Below is a small trained network, with its code and all its weights. Each question gives an input and a class and asks what happens when units are switched off, that is, made to give their printed mean instead of their output.

import numpy as np


def w(rows, s, z=0):
    codes = np.array(rows[::2]) - 128.0
    scale = np.full(codes.shape[1], s)
    scale[-1] = z or s
    return codes * scale


def norm(h):
    return h / np.sqrt((h * h).mean(-1, keepdims=True) + 1e-5)


def f(y):
    return y / 2 * (1 + np.tanh(0.7978845608 * (y + 0.044715 * y**3)))


def log_softmax(a):
    a = a - a.max(-1, keepdims=True)
    return a - np.log(np.exp(a).sum(-1, keepdims=True))


def net(x, mask):
    res = np.array(x, float).reshape(1, 4) / 4 @ E
    u = 0
    for l in range(3):
        y = f(norm(res) @ A[l][:, :-1].T + A[l][:, -1])
        res = res + np.where(mask[u : u + 4], y, B[l][:, -1]) @ B[l][:, :-1]
        u += 4
    return log_softmax(norm(res)[-1] @ U[:, :-1].T + U[:, -1])


A, B = {}, {}
E = w([
[187,116,70,164,154,176],'x0',
[188,104,179,107,254,211],'x1',
[143,89,197,67,59,148],'x2',
[187,100,209,139,61,50],'x3',
],0.0078)
A[0] = w([
[173,77,88,93,163,1,254],'0.n1',
[203,131,75,101,106,112,68],'0.n2',
[64,176,105,178,129,181,31],'0.n3',
[90,94,43,237,159,174,248],'0.n4',
],0.0081,0.0016)
B[0] = w([
[29,184,133,125,120,78,175],'0.n1',
[123,95,208,125,107,100,135],'0.n2',
[144,168,111,167,103,227,169],'0.n3',
[254,123,205,198,142,80,255],'0.n4',
],0.0088,0.0052)
A[1] = w([
[213,81,129,124,140,205,235],'1.n1',
[139,161,147,104,141,170,5],'1.n2',
[213,65,196,73,72,31,251],'1.n3',
[136,21,168,160,194,254,178],'1.n4',
],0.0063,0.0022)
B[1] = w([
[165,88,129,38,186,130,230],'1.n1',
[195,51,86,138,142,23,121],'1.n2',
[125,236,145,52,66,130,253],'1.n3',
[49,112,200,2,129,187,236],'1.n4',
],0.0081,0.0055)
A[2] = w([
[112,254,102,112,169,152,132],'2.n1',
[117,121,99,118,77,146,107],'2.n2',
[132,141,141,163,82,88,229],'2.n3',
[91,129,197,58,126,158,251],'2.n4',
],0.0098,0.0022)
B[2] = w([
[160,53,53,212,145,168,174],'2.n1',
[121,211,22,152,149,197,135],'2.n2',
[8,213,97,234,126,180,173],'2.n3',
[98,30,86,1,56,125,254],'2.n4',
],0.0083)
U = w([
[135,92,184,133,161,103,5],'0',
[75,183,177,101,56,86,116],'1',
[179,27,152,177,83,122,5],'2',
[59,2,182,142,100,132,52],'3',
[166,61,168,100,82,107,135],'4',
[232,115,138,166,175,163,251],'5',
[69,194,213,192,121,93,251],'6',
[170,83,202,66,133,173,251],'7',
],0.0088,0.0022)

Each question gives the input, the list of numbers given to net, and the class t.
The units are the neurons (one row each of A and B). Each row of codes is followed by its name. A weight is (code - 128) times the scale printed after its matrix; where a second scale follows, it is the last column's (A, B and U).
mask holds one flag per neuron, layer by layer. A switched-off neuron (its flag False) gives its mean, the last column of its row in B, instead of its output. The means were averaged over made-up inputs and are rounded, as every weight is.
A unit's drop is (log p(t) with every unit on - log p(t) with that unit switched off) / (log p(t) with every unit on - log p(t) with every unit switched off).
The circuit of an input: a set's keep is (log p(t) with only the set's units on - log p(t) with every unit switched off) / (log p(t) with every unit on - log p(t) with every unit switched off). Starting from all 12 units, units are removed one at a time, each time the one whose removal leaves the highest keep (on an exact tie, the one counted first), for as long as the keep stays at least 0.8.
units of the circuit, in order: the units of the circuit, biggest drop first
most important unit: the unit with the biggest drop
top k neurons: the k neurons with the biggest drops, biggest first
top k neurons in layer l: the k neurons of layer l with the biggest drops, biggest first
drop when u is switched off: that unit's drop, to one decimal
input [3,-2,2,6], class 1: top 2 neurons => 1.n3; 0.n4
input [-3,-5,-6,6], class 6: units of the circuit, in order => 2.n4; 2.n3
input [7,-5,2,-3], class 6: most important unit => 2.n4
input [3,-3,1,-3], class 5: units of the circuit, in order => 2.n4; 0.n4
input [-5,-6,-5,3], class 6: units of the circuit, in order => 2.n4; 1.n4
input [-6,-8,-3,1], class 6: units of the circuit, in order => 2.n4; 1.n4; 2.n3
input [1,-3,-5,6], class 6: units of the circuit, in order => 2.n4; 2.n3
input [-4,-6,-2,6], class 6: units of the circuit, in order => 1.n4; 2.n3
input [-7,-3,-6,-3], class 5: top 3 neurons => 2.n1; 0.n3; 2.n4
input [6,4,-8,6], class 6: units of the circuit, in order => 2.n4; 0.n1
input [6,-3,1,6], class 1: top 3 neurons in layer 0 => 0.n4; 0.n2; 0.n3
input [-5,6,-1,8], class 1: top 3 neurons in layer 1 => 1.n3; 1.n1; 1.n4
input [-1,3,-4,7], class 1: top 2 neurons in layer 0 => 0.n3; 0.n4
input [4,-3,-7,-4], class 5: top 2 neurons => 0.n4; 0.n3
input [-5,-3,-7,-3], class 5: top 2 neurons => 2.n1; 0.n3
input [5,-1,-3,8], class 6: most important unit => 1.n4
input [-3,-4,0,-6], class 5: top 2 neurons in layer 0 => 0.n3; 0.n1
input [5,-8,-4,4], class 6: drop when 2.n4 is switched off => 0.2
input [2,-2,-4,6], class 6: drop when 1.n4 is switched off => 0.2
input [-2,1,-5,-7], class 5: drop when 0.n4 is switched off => 0.2
input [2,-2,3,6], class 1: top neuron in layer 1 => 1.n3
